In the rows, zero is written as 128.
Group, then class:
[144 154 137 123 109 134 134 151  66 122 127 110 122 143 112 126 167 137
 108 133 150 117 184 109 124 122 108 130 125 154 114 101 167 126 120 136
 136 136 125 137 125 138 171 122 126  74 137 139 147 115 130 129 148 113
 129 135 110 123 132 144 127 101 139 107 137 110 142 147 115 128] | M:<17>
[175 114 169 111 106 115 114 145 135 104  58  89 123 123 146  92 101  88
 118 152 133 177 165 139 125 114  64 142  88 122 148 179 153  60 127 139
 171 126 121 119 174 106 116 118 156 175 125 150 110 129 115 114 141 112
 137 126 153 141 106 136 124 145 113 116 117 119 129 100 150 137] | V:<8>
[159 150 147 125 123 142 132 153 101 141  81 126  86 121 129 101 134 128
 125 108 119 143 147 121 120 112  75 129 114 143 121 164 169  98 114 143
 166 112 116 119 154 120 174 113 114 170 146 149 123  71 117 124 120 110
 120 142  65 128 118 140 122 119 122 127 121  88 132 113 131 180] | M:<17>
[152 140 141 124 138 132 133 139  97 127  77 114  99 127 123 151 178 131
 106 113 140 130 128 129 149 115 113 136 150 116 124 135 157 111 106 148
 145 116  98 132 142 101 127 110 129 144 127 146 136 118 128 124 137 132
 142 135 110 134 136 129 131 100 102 125 135 118 142 137 133 135] | M:<17>
[183 120 156 126 137 105 126 157 126 108   4  62 112 134  67  87  94  91
 109 143  93 169 127 144 109 144  78 135  98 114 151 167 120  44 135 139
 163 104 120 130 186  88  93 109 163 181 127 137  99 116 105 114 140  66
 173 140 173 147 112 116 106 142  98 108 122 114 148  97 167 120] | V:<8>
[162 113 170 106 138 115 116 153 168 106  46 134 119 101 134  98  64 110
 105 155 144 179 123 144 119 121  26 147 107  80 129 188 147  51 127 150
 156 115 103 139 178  93  89 118 153 189 144 145 104 140 113 120 136 117
 169 122 171 142 109 170  86 143  86 113 111 121 125  76 163 170] | V:<8>
[168 129 155  96 111 229 134 125 182 110  56 126  98 114 113  90  82  94
  79 143 179 196 153 126 126 108  83 151 104 120 134 189 152  76  98 124
 167 130 144 158 171 127 116 108 128 183 149 142 128 116 116 103 127 113
 144 141 144 128  99 150 111 138  86  98 108 116 134  62 124 125] | V:<8>
[159 142  88 126  98 118 112 143  84 119 117 124  88 146 101 109 181 134
  94 136 147 115 157 116 118 123  96 122 126 156 102 120 152 110 116 124
 176 115 121 136 130 131 167 102 115 114 128 145 133  82 133 113  95 112
 110 151  83 105 114 109 135 128 121 110 143 129 146 149 117 115] | M:<17>
[154 154 156 105 151 106 131 149 151 121  27 128 121 101 139 113  88 149
  92 131 131 150 118 156 128 109  83 140 102 101 147 154 118  70 144 155
 152 121 111 143 153 101  76 133 148 175 128 159 102 135 116 117 123 104
 202 136 145 151 126 137 119 178 107 127 130 126 130 110 167 150] | V:<8>
[179 102  86 113 126 104 111 141 159 106  42 104 118 103 115  83  78  97
  97 168 133 153 153 145  83 104  56 127 112 102 150 190 121  31 128 155
 193 114 110 112 186  99  96 116 147 185 130 138 101 123 111 105 138  95
 168 117 163 143 109 141 151 152  98  99 131 112 102  88 141 124] | V:<8>
[145 148 159 108 138 122 128 158  97 133  89 140  73 127 122 109 156 111
  99 127 132 113 121 144 142 127  92 113 100 139 118 125 173 114 126 153
 154 119 105 141 147 120 148 136 125 154 144 139 140 118 124 118 121 115
 148  87  99 139 129 119 131  90 139 132 134 103 134 136 118 147] | M:<17>
[169  90 118 142 104 108 127 147 147  99  66 108 123 123 136 108  89 121
 118 138 158 163 146 123 109 108  73 137 121 119 118 169 125  56 133 140
 154 128 114 129 173 112 107 108 128 151 146 134 108 114 122 114 132 118
 162 140 135 135 105 142 131 153 101 101 131 116 126  88 156  97] | V:<8>
[170 135 173 124 122 115 127 200  85 125  45 109  80 116 130  91 147 127
  95 138 101 125 120 153 136  72  86 130 123 124 124 140 139  59 103 144
 155  97  96 144 160 125 131 124 145 179 141 155 131 123 125 114 121  86
 169 137 124 145 120 133 117  95 121 132 148 113 142 136 132 126] | V:<12>
